Below are the code and all the weights of a small trained network. Each question names an input and a class and asks about switching units off, where a switched-off unit gives its printed mean instead of its output.

import numpy as np


def w(rows, s, z=0):
    codes = np.array(rows[::2]) - 128.0
    scale = np.full(codes.shape[1], s)
    scale[-1] = z or s
    return codes * scale


def norm(h):
    return h / np.sqrt((h * h).mean(-1, keepdims=True) + 1e-5)


def f(y):
    return np.maximum(y, 0)


def log_softmax(a):
    a = a - a.max(-1, keepdims=True)
    return a - np.log(np.exp(a).sum(-1, keepdims=True))


def net(x, mask):
    res = np.array(x, float).reshape(1, 7) / 4 @ E
    u = 0
    for l in range(3):
        y = f(norm(res) @ A[l][:, :-1].T + A[l][:, -1])
        res = res + np.where(mask[u : u + 16], y, B[l][:, -1]) @ B[l][:, :-1]
        u += 16
    return log_softmax(norm(res)[-1] @ U[:, :-1].T + U[:, -1])


A, B = {}, {}
E = w([
[133,136,150,101,168,181,153,103,182,174,22,179],'x0',
[182,151,238,131,144,145,113,133,198,117,195,111],'x1',
[113,162,115,204,108,71,118,47,163,119,146,219],'x2',
[161,163,76,63,37,138,182,137,154,219,182,147],'x3',
[106,105,86,109,150,68,161,37,216,132,121,3],'x4',
[132,127,126,130,127,128,126,128,128,128,126,127],'x5',
[218,163,133,132,157,90,254,120,81,73,110,130],'x6',
],0.005)
A[0] = w([
[134,89,72,153,74,125,105,145,67,34,245,101,41],'L0N0',
[56,120,15,110,146,87,133,133,58,138,71,140,1],'L0N1',
[162,210,124,117,163,131,209,101,70,89,134,116,34],'L0N2',
[155,155,139,128,125,105,188,128,110,101,116,122,70],'L0N3',
[107,35,177,161,191,123,95,92,93,45,80,127,20],'L0N4',
[138,137,97,244,116,71,131,1,110,168,178,235,60],'L0N5',
[133,105,112,122,121,77,135,86,182,139,95,43,39],'L0N6',
[137,129,134,133,159,215,169,78,201,139,57,178,56],'L0N7',
[164,83,98,41,172,182,131,207,46,167,114,25,60],'L0N8',
[192,190,134,99,136,112,223,97,57,53,106,125,46],'L0N9',
[101,128,131,129,127,125,102,155,143,136,121,137,98],'L0N10',
[155,160,155,162,104,146,95,206,55,150,115,183,27],'L0N11',
[131,128,138,146,108,115,130,142,133,132,110,110,102],'L0N12',
[133,72,115,184,85,139,138,132,88,64,193,77,79],'L0N13',
[169,122,96,62,59,119,160,126,154,176,165,166,31],'L0N14',
[148,115,75,21,67,94,146,127,139,169,181,135,106],'L0N15',
],0.0041,0.0078)
B[0] = w([
[83,163,205,116,155,37,131,149,88,207,107,115,181],'L0N0',
[101,66,121,221,24,158,183,108,5,195,21,128,150],'L0N1',
[162,55,126,152,157,91,159,169,151,148,133,148,149],'L0N2',
[146,90,118,139,137,111,121,154,149,149,127,136,144],'L0N3',
[145,227,56,219,169,177,140,167,131,141,160,71,170],'L0N4',
[88,134,157,85,72,129,153,235,192,47,72,101,254],'L0N5',
[70,114,130,97,160,112,198,97,143,107,171,106,154],'L0N6',
[105,186,171,82,142,12,106,160,67,180,136,99,183],'L0N7',
[49,142,173,119,55,102,168,193,221,45,83,156,235],'L0N8',
[169,28,88,174,161,78,129,214,190,173,125,166,193],'L0N9',
[133,102,112,114,137,126,144,122,133,135,152,137,138],'L0N10',
[89,145,138,86,160,157,153,192,75,111,187,218,156],'L0N11',
[130,125,120,119,121,126,135,109,113,121,130,127,128],'L0N12',
[96,167,161,92,151,77,139,144,123,200,88,127,174],'L0N13',
[138,182,99,217,162,179,145,185,145,167,154,89,154],'L0N14',
[91,172,126,253,176,159,152,158,128,124,118,88,251],'L0N15',
],0.0051,0.0022)
A[1] = w([
[63,101,105,103,94,201,2,92,126,168,146,116,31],'L1N0',
[88,103,109,112,119,169,55,107,135,160,143,127,6],'L1N1',
[119,84,145,187,209,145,65,83,70,35,102,99,43],'L1N2',
[148,146,153,67,186,176,132,68,157,196,42,178,3],'L1N3',
[161,146,123,161,86,150,138,169,38,137,125,188,114],'L1N4',
[149,120,99,108,126,127,123,73,137,117,129,90,59],'L1N5',
[146,68,130,32,116,202,128,151,98,113,112,63,24],'L1N6',
[143,163,95,175,79,93,99,38,148,113,125,196,64],'L1N7',
[132,151,119,143,91,102,118,56,131,101,134,183,41],'L1N8',
[174,144,68,71,71,158,149,95,125,187,176,136,30],'L1N9',
[146,115,126,120,171,179,148,85,149,163,52,163,54],'L1N10',
[151,136,155,126,151,97,124,110,198,135,155,82,117],'L1N11',
[195,124,172,101,148,163,104,87,159,112,191,129,5],'L1N12',
[101,122,114,125,104,164,67,109,132,137,130,114,36],'L1N13',
[119,102,38,134,98,129,122,85,69,130,94,139,59],'L1N14',
[135,104,77,138,138,108,161,68,146,137,126,63,46],'L1N15',
],0.0061,0.0056)
B[1] = w([
[241,45,94,159,193,50,211,179,163,154,113,173,219],'L1N0',
[213,56,117,141,158,67,156,147,156,146,137,169,153],'L1N1',
[128,245,42,197,137,193,139,159,170,208,124,100,226],'L1N2',
[101,201,163,85,134,1,62,143,37,176,115,96,185],'L1N3',
[77,95,68,69,194,163,119,34,148,116,139,109,251],'L1N4',
[104,122,118,94,152,176,116,120,100,110,159,167,137],'L1N5',
[79,157,151,129,73,94,148,160,195,51,98,138,167],'L1N6',
[81,116,159,68,106,134,150,211,160,68,88,98,180],'L1N7',
[99,117,136,102,113,123,143,176,153,75,112,129,139],'L1N8',
[115,197,59,250,175,191,101,157,137,142,125,84,150],'L1N9',
[111,166,139,110,109,49,104,154,61,153,141,91,177],'L1N10',
[116,98,131,102,137,204,100,116,50,117,110,197,233],'L1N11',
[186,141,203,155,85,172,106,106,132,131,146,89,138],'L1N12',
[172,105,132,126,157,96,174,150,130,145,119,150,146],'L1N13',
[138,82,225,175,89,183,165,112,110,141,79,63,169],'L1N14',
[98,107,118,70,174,196,90,103,83,114,143,182,181],'L1N15',
],0.0057,0.0033)
A[2] = w([
[121,111,116,155,98,39,70,116,35,104,226,69,3],'L2N0',
[101,94,94,78,145,129,148,17,142,120,150,77,34],'L2N1',
[231,119,115,128,166,79,192,104,91,89,112,134,36],'L2N2',
[108,141,151,101,70,117,118,151,165,48,102,122,55],'L2N3',
[159,190,69,115,28,186,177,120,156,207,164,137,63],'L2N4',
[121,141,136,115,175,121,111,130,137,126,53,118,121],'L2N5',
[122,43,125,148,113,94,41,125,187,165,151,144,64],'L2N6',
[95,118,117,116,112,111,119,139,46,159,84,134,116],'L2N7',
[141,131,150,111,133,205,84,126,61,118,162,255,40],'L2N8',
[134,59,82,135,92,188,179,132,47,145,80,129,73],'L2N9',
[214,114,99,133,142,117,178,105,93,96,120,137,35],'L2N10',
[114,172,113,179,86,55,105,40,177,82,119,230,66],'L2N11',
[132,133,118,135,86,92,147,138,100,150,191,96,100],'L2N12',
[107,97,145,137,134,163,84,155,146,149,126,134,119],'L2N13',
[248,160,254,106,132,184,85,101,168,134,204,120,47],'L2N14',
[104,103,89,94,143,108,141,5,198,136,119,49,85],'L2N15',
],0.0068,0.0048)
B[2] = w([
[160,224,193,43,122,77,96,128,89,245,45,160,176],'L2N0',
[138,117,134,87,150,177,77,97,64,95,166,206,174],'L2N1',
[159,62,91,138,115,111,88,192,201,221,157,181,195],'L2N2',
[100,120,162,101,97,172,168,149,168,96,115,109,184],'L2N3',
[127,178,138,219,236,162,65,153,121,85,104,84,236],'L2N4',
[148,170,132,145,50,118,126,139,113,158,238,126,252],'L2N5',
[213,102,115,138,141,92,217,162,138,145,117,163,207],'L2N6',
[164,136,178,139,99,88,107,51,153,120,164,100,229],'L2N7',
[168,98,74,24,183,170,126,66,74,85,213,113,220],'L2N8',
[124,97,184,175,84,117,89,32,194,115,140,119,217],'L2N9',
[163,52,98,143,136,109,115,163,204,184,145,171,162],'L2N10',
[108,109,166,62,96,175,164,223,138,118,118,24,219],'L2N11',
[141,167,168,124,167,119,92,110,122,145,59,162,179],'L2N12',
[168,146,95,125,130,98,214,110,133,110,131,132,209],'L2N13',
[42,58,57,196,39,75,131,2,105,120,46,105,233],'L2N14',
[176,125,128,88,147,185,105,138,43,75,200,215,223],'L2N15',
],0.0062,0.0034)
U = w([
[145,94,93,40,181,197,109,88,68,71,207,181,254],'0',
[205,47,96,168,151,74,165,196,198,181,131,172,182],'1',
[117,242,95,238,197,192,103,158,142,129,124,76,153],'2',
[68,131,179,66,57,151,169,217,180,47,97,96,28],'3',
[128,205,184,63,118,33,88,117,64,205,111,128,105],'4',
[91,59,124,193,43,120,121,3,118,115,89,108,25],'5',
],0.012,0.00098)

Each question gives the input, the list of numbers given to net, and the class t.
The units are the neurons (one row each of A and B). Each row of codes is followed by its name. A weight is (code - 128) times the scale printed after its matrix; where a second scale follows, it is the last column's (A, B and U).
mask holds one flag per neuron, layer by layer. A switched-off neuron (its flag False) gives its mean, the last column of its row in B, instead of its output. The means were averaged over made-up inputs and are rounded, as every weight is.
A unit's drop is (log p(t) with every unit on - log p(t) with that unit switched off) / (log p(t) with every unit on - log p(t) with every unit switched off).
The circuit of an input: a set's keep is (log p(t) with only the set's units on - log p(t) with every unit switched off) / (log p(t) with every unit on - log p(t) with every unit switched off). Starting from the 12 units with the biggest drops (on a tie, the unit counted first), units are removed one at a time, each time the one whose removal leaves the highest keep (on an exact tie, the one counted first), for as long as the keep stays at least 0.8.
circuit, biggest first: the units of the circuit, biggest drop first
most important unit: the unit with the biggest drop
top k neurons: the k neurons with the biggest drops, biggest first
top k neurons in layer l: the k neurons of layer l with the biggest drops, biggest first
drop of u: that unit's drop, to one decimal
input [1,-7,0,2,-6,7,5], class 5: circuit, biggest first => (L2N9)
input [-8,3,-3,-2,-4,1,-7], class 4: top 3 neurons => (L2N0; L0N0; L0N13)
input [-3,-3,-4,3,-1,-5,2], class 3: top 2 neurons => (L0N8; L1N2)
input [-6,5,-7,-3,7,2,-6], class 0: top 3 neurons => (L2N15; L0N5; L2N1)
input [6,-7,8,8,6,-6,4], class 2: top 2 neurons => (L2N4; L1N9)
input [-6,-4,-6,8,8,-8,1], class 0: top 4 neurons => (L2N15; L1N15; L2N1; L1N2)
input [6,-7,1,-3,-2,4,1], class 5: top 2 neurons in layer 1 => (L1N14; L1N4)
input [-4,3,-7,-1,7,-6,-4], class 0: top 2 neurons => (L2N15; L0N5)
input [-7,7,0,5,-2,-4,5], class 4: top 3 neurons => (L2N0; L0N0; L2N12)
input [-8,-1,-1,6,1,2,6], class 4: top 4 neurons => (L2N0; L0N0; L1N0; L2N12)
input [1,3,6,1,-3,-5,-6], class 1: top 2 neurons => (L1N0; L2N6)
input [5,8,-1,4,-5,1,7], class 5: top 2 neurons => (L2N14; L1N0)
input [7,1,-6,8,-7,-5,7], class 2: top 2 neurons => (L2N4; L1N11)
input [2,8,-4,5,-4,4,6], class 5: circuit, biggest first => (L2N14)
input [6,-2,8,7,5,-4,-2], class 3: top 2 neurons in layer 1 => (L1N7; L1N2)
input [0,-3,6,5,3,-7,1], class 3: top 2 neurons => (L0N5; L1N2)
input [-2,6,0,-2,-5,-5,7], class 1: top 2 neurons in layer 2 => (L2N2; L2N10)
input [3,-3,8,2,0,8,-7], class 3: top 3 neurons => (L0N5; L1N7; L2N11)
input [-1,8,8,-3,-4,-1,-7], class 3: top 3 neurons => (L2N11; L0N5; L1N7)
input [5,-3,2,-3,-4,-7,-4], class 4: most important unit => L1N3
input [-7,-5,-4,-6,-6,-1,1], class 4: top 2 neurons in layer 1 => (L1N11; L1N15)
input [-2,4,1,3,6,2,6], class 0: top 2 neurons in layer 1 => (L1N15; L1N0)
input [-4,2,7,-3,6,4,7], class 1: top 3 neurons in layer 2 => (L2N2; L2N10; L2N8)
input [-1,-4,1,-1,-2,-1,-4], class 1: top 2 neurons in layer 1 => (L1N0; L1N1)
input [4,4,-7,-5,-7,-4,-4], class 0: top 2 neurons in layer 2 => (L2N8; L2N11)
input [-3,7,-6,0,3,5,7], class 1: top 2 neurons in layer 0 => (L0N9; L0N2)
input [-5,-4,0,-7,1,5,1], class 2: circuit, biggest first => (L1N2)
input [-8,0,8,4,1,2,0], class 3: drop of L2N11 => 0.1
